[[114 134 124 119 105 130 117 127 103 128 123]
 [119 128 132 124 109 127 129 116 109 132 138]
 [120 131 122 126 112 131 125 124 115 135 132]
 [119 131 123 120 111 131 124 126 113 134 132]
 [118 128 126 121 112 132 125 126 121 134 127]
 [119 129 121 122 113 128 124 124 121 137 133]
 [117 133 124 121 108 128 124 123 112 134 134]
 [119 131 126 127 112 129 126 120 116 137 133]
 [120 127 122 120 111 128 126 125 121 137 133]]
Indices start at 0.
Give the entry at row 2, column 1.
Answer: 131
Give the entry at row 0, column 1.
Answer: 134
Give the largest entry.
Answer: 138
Give the entry in row 0 and column 0.
Answer: 114
The top entry of the column that holds the largest entry -> 123
Give the entry in the bottom-left corner.
Answer: 120
Give the entry in row 0 and column 2.
Answer: 124
Give the centre entry.
Answer: 132
The entry just right of the centre entry is 125
Give the entry just left of the largest entry.
Answer: 132
Give the entry at row 2, column 0.
Answer: 120
The entry just right of the smallest entry: 128
The entry just left of the smallest entry is 127
The entry directly below the centre entry is 128
Give the entry in row 1 and column 2.
Answer: 132
Give the smallest entry.
Answer: 103
The entry in row 2 and column 2 -> 122
Give the entry at row 1, column 1.
Answer: 128
Give the entry in row 1 and column 0.
Answer: 119
The entry just left of the centre entry is 112

Questions about the row below.
1) Read off the third entry from the end.
2) Read off the 2nd entry from the right.
3) Read off the first entry from the right.
[113 131 134 142 118 102 108]
1) 118
2) 102
3) 108

array([[141, 121, 143, 114, 132],
       [130, 150, 127, 134, 143],
       [134, 129, 132, 139, 130],
       [122, 116, 124, 138, 113],
       [131, 135, 136, 112, 144],
       [143, 123, 148, 119, 138],
       [141, 128, 140, 139, 131],
       [134, 137, 136, 139, 140]])
Counting starts at 0.
The largest entry is 150
The entry directly above the largest entry: 121
Which number is the entry directly below 148?
Answer: 140
Which number is the entry just left of the largest entry?
Answer: 130
Which number is the entry just right of 119?
Answer: 138
Which number is the entry in the top-right corner?
Answer: 132
The entry just right of the smallest entry is 144
The entry in the bottom-right corner: 140
The entry just right of the largest entry is 127
Which number is the entry at row 0, column 2?
Answer: 143
The entry in row 2 and column 0: 134
The entry at row 0, column 0 -> 141
The entry in row 2 and column 1: 129
Which number is the entry directly below 114?
Answer: 134
The top entry of the column that holds the smallest entry is 114
Which number is the bottom-left entry?
Answer: 134

144  139  113  110  141  105
The 1st entry -> 144
The 5th entry from the end -> 139

Questions about the grid below. Counting starts at 0.
1) The smallest entry?
2) The entry in the top-left corner?
3) The entry just right of the largest entry?
4) The top-right entry?
5) The entry at row 2, column 1?
6) The bottom-right entry?
7) The entry in the bottom-left corner?
8) The entry in row 0 and column 1?
[[135 136 131 135 131 129 129 132 138 133 131 130 130 133]
 [129 129 135 130 136 130 134 132 131 131 129 131 129 129]
 [142 136 131 133 132 132 152 130 129 128 131 128 140 131]
 [133 129 139 135 130 129 130 129 142 132 128 129 133 132]
 [130 129 133 130 134 129 130 132 136 132 129 130 129 130]
 [130 129 129 128 130 129 135 132 128 130 135 131 129 128]
 [131 129 132 129 131 131 132 130 130 131 129 130 132 130]
 [133 130 133 134 133 130 134 130 131 130 129 129 132 132]
 [130 129 133 130 132 129 130 131 135 132 129 130 129 130]
 [129 128 130 127 129 131 133 131 128 131 135 134 129 128]]
1) 127
2) 135
3) 130
4) 133
5) 136
6) 128
7) 129
8) 136
